Below are the code and all the weights of a small trained network. Each question names an input and a target symbol and asks about switching units off, where a switched-off unit gives its printed mean instead of its output.

import numpy as np


def w(rows, s, z=0):
    codes = np.array(rows[::2]) - 128.0
    scale = np.full(codes.shape[1], s)
    scale[-1] = z or s
    return codes * scale


def f(y):
    return y / 2 * (1 + np.tanh(0.7978845608 * (y + 0.044715 * y**3)))


def softmax(a):
    e = np.exp(a - a.max(-1, keepdims=True))
    return e / e.sum(-1, keepdims=True)


def log_softmax(a):
    a = a - a.max(-1, keepdims=True)
    return a - np.log(np.exp(a).sum(-1, keepdims=True))


def net(x, mask):
    ids = ['αδζξπσφψ'.index(c) for c in x.split()]
    T = len(ids)
    res = E[ids] + P[:T]
    u = 0
    for l in range(3):
        r = res
        for j in range(2):
            rows = slice(4 * j, 4 * j + 4)
            q, k, v = (r @ M[l][rows].T for M in (Q, K, V))
            z = softmax(np.where(np.tri(T) > 0, q @ k.T / 4**0.5, -1e9)) @ v
            o = O[l][rows]
            res = res + np.where(mask[u + j], z, o[:, -1]) @ o[:, :-1]
        u += 2
        y = f(res @ A[l][:, :-1].T + A[l][:, -1])
        res = res + np.where(mask[u : u + 4], y, B[l][:, -1]) @ B[l][:, :-1]
        u += 4
    return log_softmax(res[-1] @ U[:, :-1].T + U[:, -1])


Q, K, V, O, A, B = {}, {}, {}, {}, {}, {}
E = w([
[105,69,86,139,144,172],'α',
[95,85,128,252,128,109],'δ',
[172,144,143,165,92,132],'ζ',
[173,124,169,64,72,128],'ξ',
[110,148,124,126,143,236],'π',
[126,160,184,127,100,209],'σ',
[190,192,117,111,184,126],'φ',
[114,92,157,98,117,127],'ψ',
],0.016)
P = w([
[104,25,221,144,212,168],'0',
[20,226,33,114,30,86],'1',
[184,106,173,242,140,190],'2',
[26,221,57,119,36,93],'3',
[190,104,159,193,151,169],'4',
[31,218,64,120,29,95],'5',
[198,104,147,162,159,154],'6',
[36,220,71,121,26,96],'7',
[199,107,145,143,166,147],'8',
[33,238,71,120,22,93],'9',
[210,107,139,126,165,135],'10',
[39,233,84,127,1,93],'11',
[202,120,149,114,176,125],'12',
],0.0082)
Q[0] = w([
[142,145,90,94,152,162],'0.h0',
[179,149,150,150,243,159],'0.h0',
[90,127,89,125,116,164],'0.h0',
[144,100,115,102,153,207],'0.h0',
[237,121,226,163,47,113],'0.h1',
[182,26,177,84,146,92],'0.h1',
[159,145,208,180,103,28],'0.h1',
[84,64,2,167,142,29],'0.h1',
],0.0098)
K[0] = w([
[108,134,94,128,135,110],'0.h0',
[142,176,83,99,187,99],'0.h0',
[121,108,143,121,71,111],'0.h0',
[96,166,112,163,119,99],'0.h0',
[161,192,187,113,98,10],'0.h1',
[147,57,182,74,114,30],'0.h1',
[150,133,204,191,120,51],'0.h1',
[115,52,35,176,153,55],'0.h1',
],0.011)
V[0] = w([
[171,81,117,105,194,93],'0.h0',
[230,137,132,139,141,59],'0.h0',
[200,210,97,161,51,148],'0.h0',
[113,199,65,91,33,17],'0.h0',
[1,83,66,159,109,182],'0.h1',
[45,67,146,104,105,133],'0.h1',
[27,79,99,130,200,155],'0.h1',
[110,180,149,76,173,131],'0.h1',
],0.0065)
O[0] = w([
[144,49,79,55,185,74,24],'0.h0',
[203,88,45,95,151,131,70],'0.h0',
[175,151,104,188,14,175,245],'0.h0',
[233,115,198,110,55,30,4],'0.h0',
[129,135,180,83,43,6,217],'0.h1',
[87,136,232,67,159,109,114],'0.h1',
[113,93,196,101,115,57,83],'0.h1',
[70,1,130,152,135,134,100],'0.h1',
],0.0051,0.0022)
A[0] = w([
[34,159,98,123,77,99,191],'0.n0',
[141,188,130,130,39,165,131],'0.n1',
[107,63,99,182,167,189,2],'0.n2',
[173,220,2,144,123,116,130],'0.n3',
],0.0073,0.0015)
B[0] = w([
[166,254,118,113,70,193,232],'0.n0',
[56,83,139,93,185,62,254],'0.n1',
[120,101,67,72,170,227,148],'0.n2',
[48,192,151,194,61,133,233],'0.n3',
],0.0075,0.0053)
Q[1] = w([
[182,33,104,151,254,167],'1.h0',
[74,108,124,124,103,149],'1.h0',
[95,130,158,155,108,87],'1.h0',
[160,210,140,105,95,47],'1.h0',
[166,193,134,117,167,143],'1.h1',
[123,155,152,123,142,142],'1.h1',
[18,224,97,94,100,90],'1.h1',
[190,91,98,117,146,113],'1.h1',
],0.0085)
K[1] = w([
[193,104,253,214,80,145],'1.h0',
[94,151,84,72,103,206],'1.h0',
[29,186,74,121,143,160],'1.h0',
[64,160,127,135,218,102],'1.h0',
[174,146,64,132,191,217],'1.h1',
[144,120,130,117,180,183],'1.h1',
[15,121,82,133,239,149],'1.h1',
[162,172,97,128,63,125],'1.h1',
],0.0068)
V[1] = w([
[92,175,185,94,93,100],'1.h0',
[82,120,148,162,233,181],'1.h0',
[178,236,145,99,20,71],'1.h0',
[73,191,32,80,107,79],'1.h0',
[215,169,97,184,3,90],'1.h1',
[143,231,144,99,86,217],'1.h1',
[15,142,233,172,78,113],'1.h1',
[129,197,35,183,92,193],'1.h1',
],0.0071)
O[1] = w([
[167,185,154,81,168,126,152],'1.h0',
[106,81,112,151,182,127,179],'1.h0',
[146,185,196,76,100,143,115],'1.h0',
[86,218,218,158,55,53,154],'1.h0',
[66,150,167,99,120,168,1],'1.h1',
[145,123,253,159,248,121,178],'1.h1',
[206,216,91,109,200,222,167],'1.h1',
[83,204,210,204,174,125,154],'1.h1',
],0.0063,0.013)
A[1] = w([
[102,138,182,119,225,141,42],'1.n0',
[197,150,188,127,160,121,254],'1.n1',
[196,32,169,2,142,134,193],'1.n2',
[55,173,182,101,38,69,192],'1.n3',
],0.0068,0.0032)
B[1] = w([
[118,100,108,52,58,100,200],'1.n0',
[93,64,178,158,77,164,251],'1.n1',
[186,172,168,193,189,2,143],'1.n2',
[70,139,48,110,227,142,254],'1.n3',
],0.0084,0.0091)
Q[2] = w([
[13,110,66,106,10,189],'2.h0',
[153,127,98,222,105,112],'2.h0',
[57,22,87,108,181,207],'2.h0',
[184,23,235,177,139,19],'2.h0',
[80,210,153,156,103,57],'2.h1',
[194,124,129,67,255,138],'2.h1',
[116,81,176,149,143,55],'2.h1',
[164,216,135,138,107,67],'2.h1',
],0.0061)
K[2] = w([
[163,160,102,115,101,77],'2.h0',
[125,139,120,113,147,176],'2.h0',
[73,141,65,107,85,97],'2.h0',
[81,108,155,163,100,176],'2.h0',
[147,120,57,106,236,122],'2.h1',
[154,151,120,159,120,136],'2.h1',
[10,99,40,157,103,1],'2.h1',
[180,145,47,97,115,96],'2.h1',
],0.0086)
V[2] = w([
[236,187,81,73,115,48],'2.h0',
[89,119,167,113,24,146],'2.h0',
[52,215,98,110,17,248],'2.h0',
[2,216,18,63,53,97],'2.h0',
[195,129,216,219,83,139],'2.h1',
[190,157,164,154,161,117],'2.h1',
[143,178,112,181,120,207],'2.h1',
[142,123,180,51,89,159],'2.h1',
],0.0049)
O[2] = w([
[122,187,78,108,119,170,46],'2.h0',
[66,168,130,88,153,22,17],'2.h0',
[160,209,128,143,138,23,45],'2.h0',
[191,187,27,240,163,65,102],'2.h0',
[91,120,3,251,214,186,77],'2.h1',
[122,152,82,103,151,167,124],'2.h1',
[189,157,79,209,156,116,144],'2.h1',
[153,171,94,201,107,135,1],'2.h1',
],0.0045,0.0078)
A[2] = w([
[65,14,130,169,255,147,225],'2.n0',
[168,249,109,104,79,194,69],'2.n1',
[108,22,208,158,145,172,2],'2.n2',
[154,125,62,210,113,154,49],'2.n3',
],0.0053,0.004)
B[2] = w([
[154,153,129,182,113,139,249],'2.n0',
[150,118,213,160,47,153,177],'2.n1',
[119,255,119,118,117,87,212],'2.n2',
[104,129,89,74,104,119,158],'2.n3',
],0.0095,0.012)
U = w([
[181,128,138,187,210,181,252],'α',
[144,116,254,136,118,92,214],'δ',
[167,170,131,111,88,94,3],'ζ',
[79,186,113,83,201,79,127],'ξ',
[83,99,140,140,88,77,77],'π',
[138,144,69,78,142,110,131],'σ',
[45,130,118,83,158,148,76],'φ',
[161,101,137,105,75,139,22],'ψ',
],0.0062,0.0039)

Each question gives the input, a string of symbols that net reads in full, and the target symbol t.
The units are the heads (4 rows each of Q, K, V and O) and the neurons (one row each of A and B). Each row of codes is followed by its name. A weight is (code - 128) times the scale printed after its matrix; where a second scale follows, it is the last column's (O, A, B and U).
mask holds one flag per unit, layer by layer, with each layer's heads first. A switched-off unit (its flag False) gives its mean, the last column of its rows in O or B, instead of its output. The means were averaged over made-up inputs and are rounded, as every weight is.
A unit's drop is (log p(t) with every unit on - log p(t) with that unit switched off) / (log p(t) with every unit on - log p(t) with every unit switched off).
The circuit of an input: a set's keep is (log p(t) with only the set's units on - log p(t) with every unit switched off) / (log p(t) with every unit on - log p(t) with every unit switched off). Starting from the 12 units with the biggest drops (on a tie, the unit counted first), units are removed one at a time, each time the one whose removal leaves the highest keep (on an exact tie, the one counted first), for as long as the keep stays at least 0.8.
circuit, biggest first: the units of the circuit, biggest drop first
most important unit: the unit with the biggest drop
k most important neurons: the k neurons with the biggest drops, biggest first
input π φ ψ ξ α π δ π σ α, target α: most important unit	0.h0
input φ α ζ ζ ξ, target α: circuit, biggest first	0.h1, 2.h1
input φ δ π σ σ φ φ, target δ: circuit, biggest first	1.h1, 1.n3, 2.h0
input π ξ ψ ξ ξ φ, target α: circuit, biggest first	0.h0, 1.h0, 1.h1
input ζ ξ ζ π, target ξ: circuit, biggest first	1.n3, 2.h0, 1.h0
input α φ ξ φ ζ α, target σ: circuit, biggest first	0.h0, 1.h1, 0.h1, 2.h0
input ζ ψ ζ π δ ξ ζ σ α ζ σ ψ, target ξ: circuit, biggest first	1.n3, 2.h0, 1.h0
input φ δ ψ α φ σ π ψ α, target δ: 2 most important neurons	1.n3, 0.n0
input σ φ ζ ζ φ σ, target δ: circuit, biggest first	1.h0, 2.n1
input ψ ξ φ π ζ ζ ξ ξ φ, target δ: circuit, biggest first	1.h1, 1.n3
input ζ π δ ζ σ φ, target ξ: 3 most important neurons	1.n3, 0.n1, 0.n3
input δ φ φ ζ φ ξ π ξ φ ζ ξ ψ, target ζ: circuit, biggest first	1.h1, 0.h0, 2.h0, 1.h0
input α δ π φ α ξ ζ ζ φ ξ, target σ: circuit, biggest first	0.h0, 1.h1, 0.h1, 2.h0
input δ φ φ ζ π σ, target ζ: circuit, biggest first	0.h0, 1.h1, 2.h0, 1.h0
input φ σ ψ ζ ψ δ ζ ψ π δ, target π: circuit, biggest first	0.h0, 1.h0, 0.h1, 1.h1
input π α φ δ φ ψ φ π, target α: circuit, biggest first	0.h0, 0.n2, 1.h0, 1.h1
input α φ φ φ φ φ ζ ζ δ φ σ φ ξ, target α: circuit, biggest first	0.h1
input φ ξ π ψ φ φ ζ φ φ α ξ α, target π: 2 most important neurons	0.n2, 0.n0
input ξ ψ α δ ξ φ α α φ π, target φ: 3 most important neurons	1.n2, 1.n3, 1.n1
input δ π φ α φ ψ ψ φ δ σ ξ π, target ζ: 3 most important neurons	2.n1, 0.n0, 1.n3
input ζ ζ α φ ψ, target α: 3 most important neurons	0.n0, 0.n3, 0.n1
input α ψ ξ α ζ ζ ξ α, target σ: 3 most important neurons	0.n2, 0.n0, 2.n3
input δ ξ φ ζ φ ψ ζ σ, target ζ: most important unit	1.h1
input ζ σ ζ π σ ξ, target ξ: 2 most important neurons	1.n3, 0.n1
input ζ φ φ ξ π ζ, target ξ: 3 most important neurons	1.n3, 0.n1, 0.n3
input φ σ π ξ ζ φ ψ σ, target π: 2 most important neurons	0.n2, 0.n0
input ζ φ σ σ α φ σ φ, target ξ: 3 most important neurons	1.n3, 0.n3, 0.n1
